(in the rows, 128 means zero)
Each row is followed by its group and then its class within the group.
[115 130 139 127 128 129 153 118 140 151 138 110 127 121 125 127  78 129
 133 150 165 133 133 129 137 127 118 130  99 138 231 129 142 137 142 121
 127 155 129 127 131 115 128 125 127 137 148 127 127 161 130 121 119 129
 133 124 130 156 151 124 139 145 143 124 107 181 143 155 138 131 120 128
 107 137 197] : Jb.[43]
[119 128 136 175 130 118 164 126 131 119 140  99 132 125 133 128 104 128
 111 136 140 135 149 127 138 132 126 125 105 176 223 131 149 139 137 118
 121 137 128 111 121  95 130 107 117 136 143 119 119 134 152 130 115 135
 117 125 127 121 137 119 124 139 133 134  96 137 149 149 130 134 106 134
 126 132 162] : dd.[37]
[108 122 152 180 122 118 185 135 129 153 148 102 132 121 155 130  63 130
 127 139 163 126 140 126 140 127 125 123  95 159 252 133 157 130 132 114
 126 133 119 133 114 120 134 108 123 136 153 111 115 136 145 118 117 130
 136 126 129 134 149 111 136 154 121 125 100 189 200 156 133 135 105 117
 115 128 110] : dd.[37]
[117 124 138 177 129 129 181 129 121 149 143 112 122 127 130 126  76 127
 129 138 151 132 156 128 138 125 135 117 105 169 218 129 138 136 125 117
 133 122 125 122 107 132 123  96 130 137 145 122 121 124 135 120 131 122
 143 131 123 132 141 127 141 143 133 118 105 180 159 134 135 134 111 132
 106 130 133] : dd.[36]
[111 119 139 145 137 120 194 136 137 148 143 116 143 126 146 128  37 139
 117 121 138 136 143 137 134 137 123 132 126 137 203 126 147 133 145 122
 127 121 121 115 104 103 115 117 133 138 135 125 118 116 147 123 138 132
 122 128 122 118 134 122 138 141 123 127  90 156 150 145 127 130 118 135
 118 133 112] : dd.[36]
[121 129 137 197 120 117 177 116 119 132 145  97 148 116 120 129 101 117
 117 140 142 133 149 119 147 126 132 126 115 175 242 138 139 130 143 117
 120 138 124 110 119 111 127  92 126 126 148 117 118 117 130 118 124 133
 129 125 120 149 147 122 123 159 142 131  95 172 145 137 138 133 104 133
 121 138 187] : dd.[37]
[117 124 136 172 127 130 163 127 131 147 141 113 126 121 133 125  95 128
 138 138 150 138 138 133 133 124 130 129 110 151 204 132 143 128 131 115
 128 132 127 125 116 139 127 107 127 130 141 117 123 131 129 117 125 135
 132 129 130 135 141 128 139 145 132 123 117 172 164 136 137 131 113 128
 115 134 138] : dd.[36]
[116 121 138  90 120 136 139 119 137 163 140 121 126 119 137 130  81 135
 153 153 173 130 110 126 136 128 118 136 113 103 206 130 140 139 147 124
 126 159 124 139 140 136 126 147 128 136 147 118 133 165 108 121 119 122
 143 129 126 169 143 129 148 154 143 115 124 191 141 155 139 118 131 125
 105 139 178] : Jb.[42]
[114 122 143 126 122 124 143 128 133 152 147 119 120 119 140 127  91 132
 138 139 164 130 122 127 136 124 120 132 103 132 214 136 147 138 133 121
 125 136 126 134 132 129 134 129 127 136 147 116 124 150 130 124 113 133
 139 125 128 151 149 123 135 150 132 125 119 178 160 154 136 122 122 120
 116 129 152] : Jb.[42]
[117 129 142 171 136 122 167 132 139 132 142 107 122 126 145 129  89 136
 118 136 148 132 146 128 134 125 123 128  99 167 214 129 154 134 129 113
 126 129 124 119 116 114 132 110 124 134 140 122 116 140 157 121 130 130
 124 132 134 116 139 113 132 132 127 127 110 151 172 151 126 132 110 130
 119 127 129] : dd.[37]
[116 115 137 101 133 125 168 119 136 156 138 110 119 126 129 129  60 131
 121 152 173 127 144 134 143 133 116 132  99 155 248 127 135 158 135 116
 126 152 129 128 135 112 123 127 125 134 148 125 132 148 137 137 115 127
 126 129 129 146 155 127 145 139 142 114  88 173 113 166 137 128 122 143
 119 134 206] : Jb.[43]
[104 118 142 105 125 118 147 132 136 167 147 117 135 114 153 126  59 138
 144 144 164 130 117 132 131 129 113 133 108 102 215 134 151 141 136 123
 128 153 125 137 136 125 132 145 131 134 152 114 123 154 133 121 114 131
 135 126 128 143 146 120 135 155 123 129 111 186 158 165 136 124 124 121
 108 130 144] : Jb.[42]
[115 127 142 163 129 127 181 124 130 139 142 103 134 122 130 128  76 129
 117 143 154 137 146 128 146 135 125 132 112 162 243 130 149 137 146 118
 127 142 134 113 114 106 125 105 129 142 146 122 127 135 138 122 126 125
 114 131 125 138 147 118 132 153 141 130  92 164 159 145 136 130 109 132
 118 141 174] : dd.[37]
[121 124 140 187 132 125 172 126 133 132 143 107 127 123 129 126  93 128
 119 134 146 138 149 126 140 122 131 127 110 167 220 132 147 131 134 113
 120 135 130 118 116 117 130  97 121 139 144 120 118 133 148 117 132 130
 122 126 131 129 135 120 139 142 137 127 101 163 155 149 135 134 109 131
 111 134 161] : dd.[37]
[121 120 137 128 129 126 147 122 136 165 144 119 124 124 139 129  80 127
 140 146 164 124 128 126 141 126 120 130  98 121 213 131 133 145 130 116
 127 151 130 134 145 135 129 141 126 134 147 119 133 145 127 109 118 128
 135 123 134 147 146 130 141 147 133 118 118 183 130 163 135 129 128 125
 106 131 174] : Jb.[42]
[129 125 139 144 125 126 149 125 126 146 134 108 127 123 122 129  96 126
 129 145 166 129 133 126 146 128 122 129 100 164 238 135 139 140 131 117
 126 139 130 129 133 127 134 109 127 133 148 119 127 141 128 127 114 123
 141 128 123 152 153 124 136 150 135 121 112 179 156 145 136 130 118 131
 115 131 170] : Jb.[42]
[120 123 136 196 133 123 174 122 128 144 149 104 131 119 127 126  86 119
 125 139 148 130 150 130 137 121 132 126  99 165 227 134 136 134 131 117
 125 134 130 114 126 127 128 102 123 137 150 122 129 126 142 114 123 129
 131 129 129 133 143 122 128 150 133 122 101 174 139 149 140 136 108 131
 110 134 172] : dd.[36]
[113 122 143 205 129 114 172 125 121 139 151 100 140 117 128 125  99 121
 131 140 147 130 143 127 140 126 127 127  96 150 233 138 146 132 133 118
 123 146 125 120 128 107 130 107 124 138 151 116 120 127 148 114 115 134
 127 125 134 137 135 119 118 157 126 135 104 173 148 157 139 130 107 119
 119 131 163] : dd.[37]
